X =
array([[138, 115, 120, 132, 122, 132, 136, 129, 134, 134, 121, 124, 140,
        126, 115],
       [126, 138, 138, 118, 136, 124, 125, 137, 121, 127, 136, 136, 121,
        133, 139],
       [124, 143, 140, 133, 141, 135, 126, 137, 127, 129, 154, 146, 119,
        149, 150],
       [114, 140, 131, 126, 124, 131, 117, 120, 128, 123, 128, 126, 116,
        127, 132],
       [116, 134, 131, 127, 130, 120, 120, 119, 120, 119, 126, 125, 120,
        122, 135]])
The entry just right of 143 -> 140
The entry just left of the centre entry: 126
The entry just right of the largest entry? 146
The entry just left of the largest entry -> 129

[[130 114 126 133 127]
 [130 113 125 132 127]
 [131 128 124 132 126]
 [127 117 124 128 126]
 [129 117 126 133 127]
 [130 113 126 132 127]
 [129 122 128 128 128]
 [131 105 122 130 125]
 [131 109 125 134 127]
 [131 106 125 128 127]
 [130 128 124 131 126]
 [130 111 125 133 126]
 [131 107 123 131 125]
 [127 120 125 129 126]
 [129 112 123 129 125]]
Indices start at 0.
The entry in row 0 and column 2 is 126
Report the entry in row 2 and column 0.
A: 131
The entry directly above 107: 111
The entry at row 2, column 2 is 124
Report the entry in the top-left corner.
A: 130
The entry just right of 105: 122
The entry just left of the largest entry: 125
The entry at row 0, column 1 is 114
The bottom-right entry -> 125
Report the bottom entry of the column that holds the largest entry.
A: 129
The bottom-left entry -> 129
Report the entry just right of the largest entry.
A: 127
The bottom entry of the column that holds the smallest entry is 112
Report the entry directly above the smallest entry.
A: 122
The entry at row 1, column 0 -> 130
Report the entry just left of the centre entry.
A: 105
The entry at row 1, column 2 is 125
Report the top-right entry.
A: 127

[[136 142 135 149]
 [122 147 110 132]
 [115 135 105 126]
 [137 145 135 146]
 [126 139 121 152]
 [139 148 135 114]
 [141 144 140 114]
 [131 139 129 153]
 [138 143 135 109]
 [138 140 139 148]
 [118 138 109 142]
 [142 143 142 116]]
Find the bottom-right entry.
Answer: 116
Find the entry just right of 110.
Answer: 132
Find the entry in the top-right corner.
Answer: 149
Find the largest entry in the last column.
Answer: 153
The top-left entry: 136
Find the entry just right of 121.
Answer: 152
Find the third entry in reading order.
Answer: 135
The 3rd entry on the main diagonal: 105
The 2nd entry on the diagonal from the top-right corner -> 110
The entry in the bottom-left corner -> 142
The second entry from the end, reading row by row -> 142
Find the entry just right of the smallest entry.
Answer: 126
The entry directly below 122 is 115
Find the first entry of the largest entry's row.
Answer: 131
The second entry in reading order is 142
The entry just right of 141: 144
Find the entry just left of the smallest entry.
Answer: 135
Find the 3rd entry from the end, reading row by row.
Answer: 143
The smallest entry in the last column is 109
Find the 5th entry in reading order.
Answer: 122

array([[127, 112, 141, 129, 128, 127, 118, 129, 131, 129, 131, 124, 132,
        132, 125, 126],
       [129, 124, 132, 135, 128, 129, 133, 122, 120, 119, 125, 127, 127,
        129, 127, 128],
       [132, 131, 137, 115, 128, 125, 131, 126, 132, 130, 125, 125, 125,
        125, 129, 135],
       [127, 138, 131, 132, 123, 130, 123, 131, 127, 125, 143, 134, 127,
        139, 124, 120],
       [129, 135, 128, 123, 126, 137, 124, 126, 128, 123, 128, 130, 130,
        129, 120, 140],
       [127, 150, 129, 128, 127, 123, 124, 124, 129, 121, 124, 136, 124,
        122, 134, 146],
       [129, 116, 135, 123, 124, 128, 128, 127, 130, 134, 131, 129, 129,
        124, 129, 137]])
The entry just left of 116: 129
The entry just left of the largest entry?
Answer: 127
The entry just left of the smallest entry?
Answer: 127
The largest entry: 150
The minimum?
Answer: 112
The entry just right of the smallest entry -> 141
The entry just right of the largest entry -> 129

[[133 113 120 121 110 142 131 137 138]
 [141 137 130 120 117 121 134 124 109]
 [128 138 123 141 139 123 128 112 127]
 [148 138 143 137 123  99 152 126 127]]
The entry in the top-right corner?
Answer: 138
The entry in the bottom-right corner is 127
The first entry in reading order?
Answer: 133
The first entry in the row that holds the largest entry: 148
The third largest entry?
Answer: 143
The top entry of the column that holds the smallest entry is 142
The third entry in reading order?
Answer: 120
The 3rd smallest entry is 110
The entry just left of the smallest entry?
Answer: 123
The entry directly above the smallest entry -> 123
The 3rd entry from the end, reading row by row?
Answer: 152
The entry directly below 112: 126
The 2nd entry on the main diagonal?
Answer: 137

Read these off the grid that follows.
1) What is the entry just right of the smallest entry?
2) What is the entry just right of the largest entry?
3) What is the entry just left of the smallest entry?
array([[121, 121, 127, 103, 134, 128, 125, 121, 125, 126, 134, 125, 140,
        140],
       [123, 139, 123, 132, 125, 122, 130, 134, 124, 135, 125, 139, 137,
        111],
       [128, 135, 113, 138, 126, 121, 137, 131, 142, 130, 111, 124, 124,
        128],
       [123, 141, 121, 130, 121, 130, 142, 142, 112, 142, 119, 123, 137,
        122],
       [122, 124, 121, 121, 123, 136, 143, 128, 119, 131, 124, 138, 142,
        124],
       [133, 122, 131, 132, 111, 132, 120, 124, 123, 127, 140, 120, 122,
        143],
       [143, 133, 135, 129, 132, 112, 120, 134, 132, 140, 135, 120, 138,
        136],
       [124, 126, 135, 129, 133, 119, 138, 130, 131, 133, 126, 130, 122,
        126],
       [128, 134, 130, 130, 140, 120, 125, 133, 123, 119, 131, 123, 129,
        139],
       [116, 133, 120, 130, 141, 119, 131, 131, 128, 120, 128, 121, 125,
        132],
       [126, 123, 137, 122, 115, 128, 128, 118, 120, 130, 132, 143, 145,
        132]])
1) 134
2) 132
3) 127

grid =
[[133 122 122 126 128]
 [124 132 132 121 122]
 [140 113 120 118 124]
 [109 146 139 117 120]
 [142 117 116 115 122]
 [109 113 150 128 120]
 [136 119 123 118 124]
 [140 115 120 115 123]
 [108 108 155 125 120]
 [120 136 127 124 123]
 [123 114 132 130 121]
 [107 106 155 131 119]
 [111 113 147 128 121]
 [110 112 155 133 120]
 [109 111 148 127 120]]
The smallest entry in the first column is 107
The first entry in reading order? 133
The 4th entry from the end, reading row by row? 111
The entry directly above the smallest entry? 114
The second entry from the end, reading row by row: 127
The smallest entry in the last row is 109
The entry just right of the smallest entry? 155
The third entry in reading order? 122
The first entry on the diagonal from the top-right corner? 128
The top entry of the column that holds the smallest entry? 122
The smallest entry? 106
The second entry on the main diagonal -> 132
The last entry of the smallest entry's row: 119
The 3rd entry from the end, reading row by row? 148
The bottom-right entry? 120
The centre entry: 120
The entry just left of the centre entry? 115
The entry just right of the centre entry? 115
